[[-44,14,8,-23,-68],
[-11,-28,35,5,-40],
[-7,-17,22,3,-25],
[7,15,-19,-3,22],
[-42,-6,-3,5,-82],
[3,-18,-5,6,7],
[14,2,2,-1,28]]
Find the top-left entry.
A: -44
The entry just left of -5: -18
Find the 4th entry, reading row by row.
A: -23
Find the bottom-right entry.
A: 28
The centre entry: -19
The entry in the bottom-left corner: 14
Find the entry just right of -18.
A: -5
The entry directly below the smallest entry -> 7
Find the second smallest entry.
A: -68
The first entry in the row that holds the largest entry is -11
The entry just right of the largest entry is 5
The entry directly above -25 -> -40
Find the third entry on the diagonal from the top-right corner.
A: 22
The entry just left of the largest entry -> -28
The median entry: -1
The entry directly below 15: -6

Read these off the row that follows.
1) Give the 5th entry.
2) Give the second largest entry.
3) Give the third entry from the right.
4) Give the 1st entry.
5) Give the smallest entry.
6) Give the entry just left of the largest entry.
7) Give the entry just right of the smallest entry.
8) Give the second entry from the left.
8.4,4.9,-8.7,12.3,5.1,-0.4,-4.7,-23.2,-15.2,-15.2,5.3,16.3,-7.2,-8.8
1) 5.1
2) 12.3
3) 16.3
4) 8.4
5) -23.2
6) 5.3
7) -15.2
8) 4.9

[[21,22,-26,14,-23,-14,-6,29,1,30],
[41,39,-34,28,-27,-19,4,44,22,41],
[33,30,-38,29,-29,-28,11,26,20,27],
[22,20,-24,15,-18,-21,4,17,14,17],
[25,40,-36,17,-37,-31,-18,46,14,48],
[68,75,-27,28,-21,0,-11,103,37,82],
[42,53,-23,8,-13,-55,4,23,60,13],
[76,36,-20,75,2,-4,79,28,79,17],
[-21,-26,-5,16,-12,-5,9,-20,-17,-4],
[-22,-11,24,-17,22,3,6,-30,10,-34],
[32,26,27,1,39,-10,34,-10,74,-30],
[17,-18,-3,54,1,34,49,9,4,14],
[-41,-50,58,-24,50,59,10,-41,-24,-46],
[17,27,56,-29,51,43,-19,44,25,14],
[-65,-49,29,-24,0,34,-43,-7,-68,10]]
Counting starts at 1.
The entry at row 1, column 2: 22
The top-left entry is 21
The entry in the top-right corner -> 30
The entry at row 3, column 1: 33
The entry at row 2, column 1: 41
The entry at row 2, column 3?
A: -34
The entry in row 1 and column 3?
A: -26
The entry in row 3 and column 2?
A: 30
The top entry of the column that holds the smallest entry is 1
The bottom-left entry?
A: -65
The entry just right of 23 is 60
The entry directly above the largest entry is 46
The entry in row 3 and column 3?
A: -38
The entry just left of 51?
A: -29
The entry just left of the smallest entry?
A: -7
The entry directly above the smallest entry?
A: 25
The entry just right of 15 is -18
The bottom-right entry?
A: 10
The entry directly above -12 -> 2
The bottom entry of the column that holds the smallest entry: -68
The entry just left of -50?
A: -41
The entry directly below 59 is 43
The entry just left of -55: -13
The entry directly below 56 -> 29
The entry just left of the largest entry?
A: -11

X = ((123, 138, 114, 93, 83, 103, 133, 104, 121, 139, 95, 161, 112), (120, 135, 129, 138, 143, 118, 138, 129, 143, 123, 135, 134, 123), (160, 146, 150, 50, 102, 204, 127, 134, 147, 126, 181, 70, 114), (149, 154, 156, 101, 145, 110, 93, 119, 157, 173, 109, 146, 136), (108, 167, 124, 135, 135, 131, 136, 133, 135, 131, 131, 133, 128), (110, 115, 112, 96, 143, 108, 85, 119, 165, 181, 111, 151, 138), (114, 101, 122, 165, 176, 70, 152, 110, 154, 95, 112, 132, 86), (122, 80, 125, 126, 130, 127, 135, 128, 131, 132, 129, 135, 130), (130, 133, 128, 128, 128, 139, 130, 133, 135, 133, 138, 129, 132), (112, 137, 95, 133, 139, 127, 136, 132, 135, 128, 132, 130, 127), (160, 152, 158, 116, 163, 111, 105, 87, 185, 151, 112, 136, 123), (166, 117, 127, 126, 142, 127, 122, 117, 150, 139, 126, 133, 129), (162, 131, 181, 129, 145, 136, 135, 142, 127, 135, 137, 138, 138), (110, 129, 114, 140, 135, 130, 133, 141, 138, 120, 147, 132, 125))
Read off the fourth entry in reading order.
A: 93
The entry just right of 167 -> 124
The entry just right of 80 -> 125
The entry just left of the largest entry: 102
The smallest entry -> 50
The entry just left of the smallest entry -> 150
Read off the 1st entry in reading order.
A: 123
Read off the entry just right of 105.
A: 87
Read off the entry just left of 118.
A: 143
The entry just right of 116 is 163
The entry just left of 140 -> 114

[[-13,-25,31,42,-31,49,58,25,13,-59,0,-2,-38,-43],
[2,-73,24,20,-7,21,11,-1,4,-52,-4,19,-75,-69],
[10,27,42,22,-7,22,81,58,5,-65,18,-27,-30,-28],
[27,-65,36,16,6,-22,43,15,-18,-44,30,-10,-19,-78]]
Indices start at 1.
Read off the bottom entry of the column that holds the largest entry.
A: 43
Read off the entry just right of 24.
A: 20
The entry just right of -25 is 31
The entry in row 1 and column 2: -25
The entry in row 2 and column 1 -> 2
The entry directly below 31 is 24
The entry in the top-right corner -> -43
Read off the entry in row 3 and column 3.
A: 42
Read off the largest entry.
A: 81
The bottom-right entry -> -78
Read off the entry directly above 18.
A: -4
The top entry of the column that holds the largest entry is 58
The entry just left of -44 -> -18
The entry at row 3, column 2: 27
The entry directly below -38 is -75
Read off the entry directly above the smallest entry.
A: -28
The entry directly below 21 is 22
The entry just left of -19 -> -10
The entry in the bottom-left corner: 27
Read off the entry at row 1, column 1.
A: -13
The entry in row 2 and column 2 -> -73
Read off the entry just left of the smallest entry.
A: -19
Read off the entry in row 3 and column 1.
A: 10

m =
array([[ 144,  117, -105,  122,  412,  322,  203,  291, -391, -339, -355,
          15,   26],
       [ 111,  114,  -46,   79,  350,  245,  141,  247, -296, -238, -290,
          10,   46],
       [ 131,  192,    6,  -46,  603,  337,   86,  439, -508, -353, -600,
         -41,  134]])
The entry just left of the smallest entry is -353
What is the entry just right of the centre entry?
A: 247
The entry just left of 192 is 131
What is the smallest entry?
A: -600
The median entry: 86
The entry just left of the largest entry is -46
What is the entry just right of 144?
A: 117
The entry just right of 79 -> 350

((0.02, -0.06, -0.07, -0.07, 0.03, 0.10, -0.03, -0.10, -0.01, 0.00, 0.00, -0.02, -0.07, -0.08), (-0.16, -0.04, 0.00, -0.02, -0.01, -0.18, -0.06, 0.04, -0.04, -0.04, -0.10, -0.06, 0.03, 0.02), (-0.16, 0.09, -0.05, 0.03, 0.12, -0.12, 0.08, -0.15, -0.05, 0.03, -0.03, -0.09, -0.07, -0.15), (0.01, -0.03, -0.20, -0.10, 0.07, 0.08, -0.04, -0.03, -0.04, -0.15, 0.16, -0.20, -0.05, 0.00), (-0.08, -0.08, 0.00, 0.05, -0.09, -0.08, -0.07, 0.01, 0.06, -0.11, 0.04, -0.07, 0.19, -0.15), (0.03, 0.01, -0.19, -0.04, -0.03, 0.14, 0.06, -0.07, -0.04, -0.11, 0.11, -0.14, -0.10, 0.01), (0.06, -0.06, -0.10, -0.12, 0.01, 0.07, -0.07, -0.03, 0.00, -0.12, 0.16, -0.14, 0.00, -0.06), (0.00, -0.16, 0.10, -0.17, 0.07, -0.05, -0.17, -0.11, 0.09, 0.01, -0.08, 0.04, 0.01, -0.12), (0.09, -0.03, -0.10, -0.03, 0.02, 0.02, 0.02, -0.09, -0.05, 0.00, 0.11, -0.09, -0.08, -0.07), (-0.14, -0.09, 0.03, -0.05, -0.14, -0.12, -0.07, 0.08, -0.01, -0.08, -0.09, -0.02, 0.06, 0.03), (0.12, -0.08, -0.01, -0.06, -0.04, -0.07, -0.09, 0.03, -0.06, 0.06, 0.04, -0.05, 0.00, -0.01), (-0.09, -0.07, -0.04, -0.11, 0.03, -0.07, -0.07, -0.04, 0.01, -0.11, -0.11, -0.05, -0.08, 0.09), (-0.08, -0.07, -0.11, -0.09, 0.09, -0.07, -0.09, 0.05, -0.11, 0.01, -0.08, -0.08, -0.04, 0.08), (-0.17, 0.05, 0.09, -0.02, -0.13, -0.10, 0.14, -0.17, 0.07, -0.08, -0.08, -0.01, -0.09, -0.10), (0.05, 0.14, -0.09, 0.09, -0.09, -0.02, 0.13, -0.07, -0.09, -0.04, 0.04, -0.09, -0.11, -0.02), (-0.05, -0.14, 0.09, -0.03, -0.06, -0.02, -0.03, -0.10, -0.03, 0.06, -0.16, 0.18, -0.09, -0.08))
The largest entry?
A: 0.19
The entry just right of the largest entry?
A: -0.15
